Below is a small trained network, with its code and all its weights. Each question gives an input and a class and asks what happens when units are switched off, that is, made to give their printed mean instead of their output.

import numpy as np


def w(rows, s, z=0):
    codes = np.array(rows[::2]) - 128.0
    scale = np.full(codes.shape[1], s)
    scale[-1] = z or s
    return codes * scale


def f(y):
    return y / 2 * (1 + np.tanh(0.7978845608 * (y + 0.044715 * y**3)))


def log_softmax(a):
    a = a - a.max(-1, keepdims=True)
    return a - np.log(np.exp(a).sum(-1, keepdims=True))


def net(x, mask):
    res = np.array(x, float).reshape(1, 3) / 4 @ E
    y = f(res @ A[0][:, :-1].T + A[0][:, -1])
    res = res + np.where(mask, y, B[0][:, -1]) @ B[0][:, :-1]
    return log_softmax(res[-1] @ U[:, :-1].T + U[:, -1])


A, B = {}, {}
E = w([
[96,47,103,140,254],'x0',
[171,32,28,194,67],'x1',
[6,64,208,149,74],'x2',
],0.006)
A[0] = w([
[117,200,200,125,172,38],'neuron 1',
[148,188,128,124,20,174],'neuron 2',
[126,131,128,125,122,150],'neuron 3',
[149,178,134,133,38,151],'neuron 4',
[208,185,77,125,165,53],'neuron 5',
[113,121,136,130,115,26],'neuron 6',
[188,31,75,142,47,58],'neuron 7',
[133,127,147,105,132,141],'neuron 8',
[62,87,183,139,84,2],'neuron 9',
[103,46,107,135,252,203],'neuron 10',
[43,77,167,135,81,23],'neuron 11',
[111,203,189,115,170,70],'neuron 12',
[126,128,133,94,128,44],'neuron 13',
[149,78,81,166,82,42],'neuron 14',
[193,155,112,131,160,51],'neuron 15',
[150,167,140,121,56,168],'neuron 16',
[127,119,139,117,108,68],'neuron 17',
[198,169,100,129,162,53],'neuron 18',
[112,147,130,124,145,98],'neuron 19',
],0.011,0.00075)
B[0] = w([
[69,207,80,112,157,220],'neuron 1',
[158,52,172,147,226,230],'neuron 2',
[125,127,129,134,127,130],'neuron 3',
[148,75,170,146,211,208],'neuron 4',
[147,83,122,129,2,239],'neuron 5',
[129,117,121,127,114,128],'neuron 6',
[41,253,97,102,165,240],'neuron 7',
[122,137,116,127,133,135],'neuron 8',
[171,112,108,130,21,215],'neuron 9',
[167,53,201,154,244,253],'neuron 10',
[192,109,104,125,17,229],'neuron 11',
[64,207,85,114,158,223],'neuron 12',
[119,140,129,135,129,128],'neuron 13',
[76,205,109,92,153,193],'neuron 14',
[141,113,134,134,58,186],'neuron 15',
[136,69,149,145,190,190],'neuron 16',
[134,116,125,130,125,129],'neuron 17',
[154,110,124,133,41,206],'neuron 18',
[110,136,121,142,138,135],'neuron 19',
],0.019,0.0059)
U = w([
[160,41,199,164,226,254],'0',
[46,212,83,87,147,119],'1',
[189,83,115,134,1,2],'2',
],0.0079,0.00068)

Each question gives the input, the list of numbers given to net, and the class t.
The units are the neurons (one row each of A and B). Each row of codes is followed by its name. A weight is (code - 128) times the scale printed after its matrix; where a second scale follows, it is the last column's (A, B and U).
mask holds one flag per neuron, in row order. A switched-off neuron (its flag False) gives its mean, the last column of its row in B, instead of its output. The means were averaged over made-up inputs and are rounded, as every weight is.
A unit's drop is (log p(t) with every unit on - log p(t) with that unit switched off) / (log p(t) with every unit on - log p(t) with every unit switched off).
The circuit of an input: a set's keep is (log p(t) with only the set's units on - log p(t) with every unit switched off) / (log p(t) with every unit on - log p(t) with every unit switched off). Starting from the 12 units with the biggest drops (on a tie, the unit counted first), units are removed one at a time, each time the one whose removal leaves the highest keep (on an exact tie, the one counted first), for as long as the keep stays at least 0.8.
circuit, biggest first: the units of the circuit, biggest drop first
most important unit: the unit with the biggest drop
k most important neurons: the k neurons with the biggest drops, biggest first
drop of u: that unit's drop, to one decimal
input [-3,-5,8], class 2: 2 most important neurons : (neuron 11; neuron 9)
input [1,1,3], class 2: most important unit : neuron 2
input [-8,-8,-3], class 0: 2 most important neurons : (neuron 2; neuron 4)
input [2,-5,-6], class 2: 2 most important neurons : (neuron 5; neuron 7)
input [-7,-6,0], class 0: 4 most important neurons : (neuron 2; neuron 4; neuron 7; neuron 16)
input [-4,0,4], class 0: 4 most important neurons : (neuron 5; neuron 2; neuron 18; neuron 4)
input [-3,6,-6], class 1: 4 most important neurons : (neuron 7; neuron 14; neuron 11; neuron 9)
input [-5,1,-5], class 0: 4 most important neurons : (neuron 2; neuron 4; neuron 11; neuron 9)
input [4,6,-8], class 2: 2 most important neurons : (neuron 5; neuron 18)
input [3,3,-5], class 2: 2 most important neurons : (neuron 5; neuron 2)
input [5,5,-7], class 2: 2 most important neurons : (neuron 5; neuron 18)
input [6,-2,8], class 2: 2 most important neurons : (neuron 11; neuron 9)
input [-6,2,-5], class 0: 2 most important neurons : (neuron 2; neuron 4)
input [-6,4,4], class 0: circuit, biggest first : (neuron 2)
input [-5,7,-4], class 1: drop of neuron 6 : 0.0
input [-6,-2,-5], class 0: drop of neuron 2 : 0.6
input [-4,4,-2], class 0: drop of neuron 4 : 0.5
